Here is a tiny trained network, its code and every weight. The questions are about switching its units off for an input and a class, where a switched-off unit gives its printed mean instead of its output.

import numpy as np


def w(rows, s, z=0):
    codes = np.array(rows[::2]) - 128.0
    scale = np.full(codes.shape[1], s)
    scale[-1] = z or s
    return codes * scale


def f(y):
    return np.maximum(y, 0)


def log_softmax(a):
    a = a - a.max(-1, keepdims=True)
    return a - np.log(np.exp(a).sum(-1, keepdims=True))


def net(x, mask):
    res = np.array(x, float).reshape(1, 4) / 4 @ E
    y = f(res @ A[0][:, :-1].T + A[0][:, -1])
    res = res + np.where(mask, y, B[0][:, -1]) @ B[0][:, :-1]
    return log_softmax(res[-1] @ U[:, :-1].T + U[:, -1])


A, B = {}, {}
E = w([
[97,141,158,179,45,93,2,190,201,103,140,197],'x0',
[196,67,214,58,14,107,113,87,44,184,114,140],'x1',
[113,66,167,62,171,251,88,111,116,80,168,222],'x2',
[187,147,161,119,175,154,135,121,205,255,74,176],'x3',
],0.0084)
A[0] = w([
[95,133,82,168,234,153,117,137,228,80,138,124,104],'n1',
[113,124,98,96,103,114,108,143,162,121,137,138,185],'n2',
[126,129,127,129,131,141,124,128,123,117,134,120,252],'n3',
[115,103,137,128,71,125,137,136,62,17,133,91,109],'n4',
[146,128,133,107,170,150,191,114,50,149,138,107,139],'n5',
[130,109,127,129,133,127,139,134,147,155,118,144,105],'n6',
[107,111,138,151,97,116,71,127,176,123,127,174,101],'n7',
[114,130,156,162,46,103,39,131,195,97,137,182,105],'n8',
[153,99,165,79,17,143,99,107,48,195,131,132,102],'n9',
[116,94,154,68,165,246,84,122,108,64,132,222,118],'n10',
[151,132,154,122,137,180,123,135,174,192,117,141,96],'n11',
[166,158,149,131,102,111,108,129,131,105,138,153,161],'n12',
[148,127,141,118,176,166,114,140,185,234,115,162,105],'n13',
[132,117,170,142,146,125,154,127,160,177,134,171,124],'n14',
[116,137,115,173,151,110,132,130,96,77,159,136,121],'n15',
[142,103,161,112,77,125,127,135,65,172,131,167,127],'n16',
[136,145,134,125,133,98,127,121,160,208,111,134,137],'n17',
[124,129,93,123,108,138,112,145,79,48,128,123,107],'n18',
[130,139,107,162,91,42,148,130,157,174,106,60,103],'n19',
[116,138,109,137,90,61,131,136,117,125,122,107,124],'n20',
[125,110,123,105,197,142,186,97,66,138,126,110,90],'n21',
[106,136,150,118,105,108,129,126,89,39,129,107,106],'n22',
],0.011)
B[0] = w([
[137,194,169,118,183,78,148,158,166,54,83,185,205],'n1',
[115,82,132,129,131,140,143,118,135,134,94,102,176],'n2',
[45,8,129,199,86,122,150,54,186,130,33,92,209],'n3',
[125,117,96,83,128,134,79,61,127,149,149,195,207],'n4',
[117,113,103,104,123,193,130,193,126,143,96,79,189],'n5',
[112,151,111,117,132,120,106,121,106,135,139,137,139],'n6',
[146,141,116,75,143,169,134,174,91,146,121,98,181],'n7',
[154,138,95,69,159,206,166,194,90,152,108,67,224],'n8',
[127,203,144,142,207,92,140,152,186,59,90,174,228],'n9',
[169,162,154,219,75,58,144,139,103,177,212,72,250],'n10',
[132,128,116,81,113,110,92,88,104,135,153,162,170],'n11',
[89,86,125,139,111,153,118,148,148,127,92,95,171],'n12',
[119,105,99,85,110,146,81,68,104,117,158,184,192],'n13',
[114,108,110,112,122,138,107,94,126,125,142,157,164],'n14',
[132,124,123,102,137,133,112,96,139,130,129,175,166],'n15',
[109,145,138,140,161,95,160,135,158,78,105,157,194],'n16',
[101,92,106,129,103,132,114,71,114,121,158,144,172],'n17',
[138,142,121,87,120,130,90,94,112,143,141,176,176],'n18',
[181,160,175,167,101,97,117,156,93,150,217,118,193],'n19',
[139,142,141,173,112,112,141,118,120,152,177,122,173],'n20',
[158,152,122,68,143,185,120,223,98,145,120,92,176],'n21',
[133,119,124,90,126,136,103,90,109,124,167,178,179],'n22',
],0.016,0.017)
U = w([
[125,194,161,109,192,77,157,143,183,48,63,189,115],'0',
[117,85,80,34,105,137,43,38,73,147,156,211,92],'1',
[150,117,93,39,142,216,159,208,65,169,76,55,88],'2',
[181,150,176,203,76,61,144,130,80,182,202,97,96],'3',
[56,1,128,166,93,126,162,78,172,135,28,93,253],'4',
],0.0088,0.0055)

Each question gives the input, the list of numbers given to net, and the class t.
The units are the neurons (one row each of A and B). Each row of codes is followed by its name. A weight is (code - 128) times the scale printed after its matrix; where a second scale follows, it is the last column's (A, B and U).
mask holds one flag per neuron, in row order. A switched-off neuron (its flag False) gives its mean, the last column of its row in B, instead of its output. The means were averaged over made-up inputs and are rounded, as every weight is.
A unit's drop is (log p(t) with every unit on - log p(t) with that unit switched off) / (log p(t) with every unit on - log p(t) with every unit switched off).
most important unit: the unit with the biggest drop
k most important neurons: the k neurons with the biggest drops, biggest first
drop when u is switched off: that unit's drop, to one decimal
input [-7,-5,-8,-1], class 3: most important unit : n19
input [-7,7,2,-3], class 0: 2 most important neurons : (n9, n8)
input [8,-4,2,8], class 1: 2 most important neurons : (n13, n11)
input [0,3,-5,-7], class 1: 2 most important neurons : (n10, n4)
input [-7,-3,-7,-3], class 2: 2 most important neurons : (n10, n5)
input [-4,-3,4,-1], class 2: 4 most important neurons : (n9, n21, n19, n5)
input [6,6,-3,-4], class 0: 3 most important neurons : (n9, n16, n5)
input [0,6,-6,-7], class 1: 2 most important neurons : (n4, n10)
input [5,-7,-2,8], class 1: 2 most important neurons : (n13, n9)
input [-2,-2,-2,-3], class 4: 4 most important neurons : (n10, n9, n13, n8)
input [-6,-2,-6,-2], class 2: 3 most important neurons : (n10, n5, n21)
input [3,2,-2,-3], class 4: drop when n4 is switched off : 0.0
input [-6,7,-4,-4], class 0: drop when n9 is switched off : 1.7
input [6,-5,-3,-6], class 1: most important unit : n9
input [-6,4,8,1], class 3: drop when n8 is switched off : 0.3
